Here is a tiny trained network, its code and every weight. The questions are about switching its units off for an input and a class, where a switched-off unit gives its printed mean instead of its output.

import numpy as np


def w(rows, s, z=0):
    codes = np.array(rows[::2]) - 128.0
    scale = np.full(codes.shape[1], s)
    scale[-1] = z or s
    return codes * scale


def f(y):
    return np.maximum(y, 0)


def log_softmax(a):
    a = a - a.max(-1, keepdims=True)
    return a - np.log(np.exp(a).sum(-1, keepdims=True))


def net(x, mask):
    res = np.array(x, float).reshape(1, 4) / 4 @ E
    y = f(res @ A[0][:, :-1].T + A[0][:, -1])
    res = res + np.where(mask, y, B[0][:, -1]) @ B[0][:, :-1]
    return log_softmax(res[-1] @ U[:, :-1].T + U[:, -1])


A, B = {}, {}
E = w([
[68,187,37,83,180,191,22,160],'x0',
[39,192,255,62,89,79,63,52],'x1',
[93,104,101,186,244,62,120,4],'x2',
[85,216,38,86,97,87,235,94],'x3',
],0.0067)
A[0] = w([
[147,91,109,167,194,125,129,53,155],'N0',
[132,83,150,112,189,184,44,152,55],'N1',
[176,65,190,128,85,68,202,116,56],'N2',
[190,114,81,162,224,114,141,78,170],'N3',
[101,169,233,128,112,102,142,101,155],'N4',
[194,134,175,36,50,177,150,186,116],'N5',
[105,115,135,172,186,87,130,64,72],'N6',
[71,158,198,96,100,78,76,84,113],'N7',
[192,48,23,202,160,155,182,178,147],'N8',
[114,117,138,153,219,57,123,73,71],'N9',
[68,179,232,64,91,78,85,64,186],'N10',
[53,179,195,68,114,114,100,74,192],'N11',
[199,97,183,180,67,78,211,83,65],'N12',
[88,187,89,121,108,80,209,112,140],'N13',
[158,66,171,158,81,82,183,117,65],'N14',
[149,54,183,138,158,134,77,157,69],'N15',
[116,62,217,160,144,128,59,154,34],'N16',
[164,147,162,99,1,182,142,166,49],'N17',
[131,110,123,124,170,166,27,153,100],'N18',
[163,44,196,155,147,138,73,141,44],'N19',
[102,121,144,188,207,67,124,74,56],'N20',
[111,107,102,151,209,122,93,33,34],'N21',
[30,176,45,61,188,182,38,167,146],'N22',
[181,45,208,157,128,124,78,124,21],'N23',
[208,55,47,187,186,165,212,180,188],'N24',
[105,92,138,172,177,34,135,75,189],'N25',
[119,121,126,188,199,63,112,62,82],'N26',
[93,139,206,114,94,86,121,90,161],'N27',
[145,84,188,169,88,110,196,97,47],'N28',
[118,54,183,139,75,73,179,103,29],'N29',
[120,92,130,171,221,75,130,65,134],'N30',
[177,162,172,98,51,169,119,208,68],'N31',
[84,201,58,67,73,75,200,132,108],'N32',
[154,90,204,180,84,67,199,118,34],'N33',
[75,212,38,62,186,202,23,143,106],'N34',
[111,176,70,91,108,102,189,57,1],'N35',
[48,155,185,83,119,90,61,99,87],'N36',
[162,114,151,91,32,185,146,202,56],'N37',
[164,64,191,141,181,161,71,102,49],'N38',
[92,190,64,61,107,83,239,83,71],'N39',
],0.0064,0.00097)
B[0] = w([
[86,184,161,53,87,198,74,143,203],'N0',
[218,155,167,203,199,75,174,55,198],'N1',
[79,64,60,204,60,73,49,49,194],'N2',
[52,163,162,63,100,220,121,173,208],'N3',
[74,50,54,84,189,153,178,203,195],'N4',
[79,216,195,71,51,195,67,145,205],'N5',
[107,204,179,68,70,187,83,163,199],'N6',
[86,55,80,53,193,188,189,235,212],'N7',
[87,37,71,33,216,202,237,218,249],'N8',
[83,186,222,73,65,208,67,135,211],'N9',
[99,30,79,59,214,174,211,214,242],'N10',
[122,42,64,88,192,136,196,190,222],'N11',
[96,72,39,198,100,51,50,74,207],'N12',
[225,171,189,183,203,80,186,78,201],'N13',
[70,84,64,193,61,66,56,102,184],'N14',
[207,162,192,143,221,78,194,84,186],'N15',
[201,155,177,149,232,82,204,97,193],'N16',
[74,211,208,70,71,202,75,119,198],'N17',
[219,119,119,216,132,36,110,48,197],'N18',
[226,171,173,171,205,93,215,74,194],'N19',
[98,200,176,69,67,198,89,130,210],'N20',
[82,183,159,81,50,183,63,111,213],'N21',
[107,38,39,220,70,32,40,50,246],'N22',
[216,176,218,210,179,63,209,82,192],'N23',
[64,20,78,43,213,178,222,223,254],'N24',
[87,184,151,74,76,161,80,151,214],'N25',
[85,205,188,77,56,190,80,118,214],'N26',
[92,37,87,81,213,154,199,165,195],'N27',
[109,81,31,209,65,67,60,65,184],'N28',
[102,42,58,178,69,76,65,84,183],'N29',
[85,206,157,76,70,178,86,133,221],'N30',
[103,228,206,56,63,194,67,107,198],'N31',
[232,217,220,184,200,59,198,62,215],'N32',
[100,71,36,217,62,72,56,97,195],'N33',
[99,63,3,229,46,28,22,45,250],'N34',
[217,209,206,168,194,65,175,50,194],'N35',
[94,48,88,86,178,133,170,200,212],'N36',
[69,220,210,50,49,220,80,148,201],'N37',
[214,187,193,151,178,99,201,65,194],'N38',
[227,187,197,176,205,91,203,73,224],'N39',
],0.005,0.0075)
U = w([
[77,1,78,44,204,210,209,212,127],'0',
[76,229,218,56,32,224,46,131,1],'1',
[107,35,52,225,55,61,41,50,211],'2',
[237,206,217,188,219,82,215,61,9],'3',
],0.0069,0.00073)

Each question gives the input, the list of numbers given to net, and the class t.
The units are the neurons (one row each of A and B). Each row of codes is followed by its name. A weight is (code - 128) times the scale printed after its matrix; where a second scale follows, it is the last column's (A, B and U).
mask holds one flag per neuron, in row order. A switched-off neuron (its flag False) gives its mean, the last column of its row in B, instead of its output. The means were averaged over made-up inputs and are rounded, as every weight is.
A unit's drop is (log p(t) with every unit on - log p(t) with that unit switched off) / (log p(t) with every unit on - log p(t) with every unit switched off).
The circuit of an input: a set's keep is (log p(t) with only the set's units on - log p(t) with every unit switched off) / (log p(t) with every unit on - log p(t) with every unit switched off). Starting from the 12 units with the biggest drops (on a tie, the unit counted first), units are removed one at a time, each time the one whose removal leaves the highest keep (on an exact tie, the one counted first), for as long as the keep stays at least 0.8.
units of the circuit, in order: the units of the circuit, biggest drop first
unit that matters most: the unit with the biggest drop
top k neurons: the k neurons with the biggest drops, biggest first
drop of u: that unit's drop, to one decimal
input [7,0,-5,4], class 2: units of the circuit, in order -> [N34]
input [-5,-5,2,-7], class 3: top 2 neurons -> [N23; N19]
input [-3,-7,-8,-6], class 1: top 3 neurons -> [N37; N31; N5]
input [3,-4,0,-5], class 3: units of the circuit, in order -> [N1; N18; N15]
input [-1,7,5,7], class 0: top 3 neurons -> [N10; N7; N11]
input [-7,8,-7,8], class 0: top 2 neurons -> [N10; N4]
input [6,6,3,-6], class 0: top 3 neurons -> [N10; N7; N36]
input [3,5,5,-1], class 0: top 2 neurons -> [N10; N11]
input [3,3,-1,-4], class 3: top 2 neurons -> [N24; N8]
input [-4,8,-3,-8], class 0: top 3 neurons -> [N10; N7; N4]
input [-5,5,-1,-4], class 0: top 2 neurons -> [N10; N34]
input [3,4,5,-6], class 3: top 3 neurons -> [N16; N1; N38]
input [8,7,-7,3], class 2: top 2 neurons -> [N34; N22]
input [-8,-2,6,-3], class 2: unit that matters most -> N12
input [0,8,-8,-8], class 0: top 2 neurons -> [N10; N7]
input [7,-4,4,7], class 2: top 2 neurons -> [N34; N22]
input [-4,2,6,-6], class 1: drop of N25 -> 0.2
input [-8,-5,8,6], class 1: drop of N9 -> 0.2
input [7,-4,1,3], class 2: drop of N34 -> 0.1
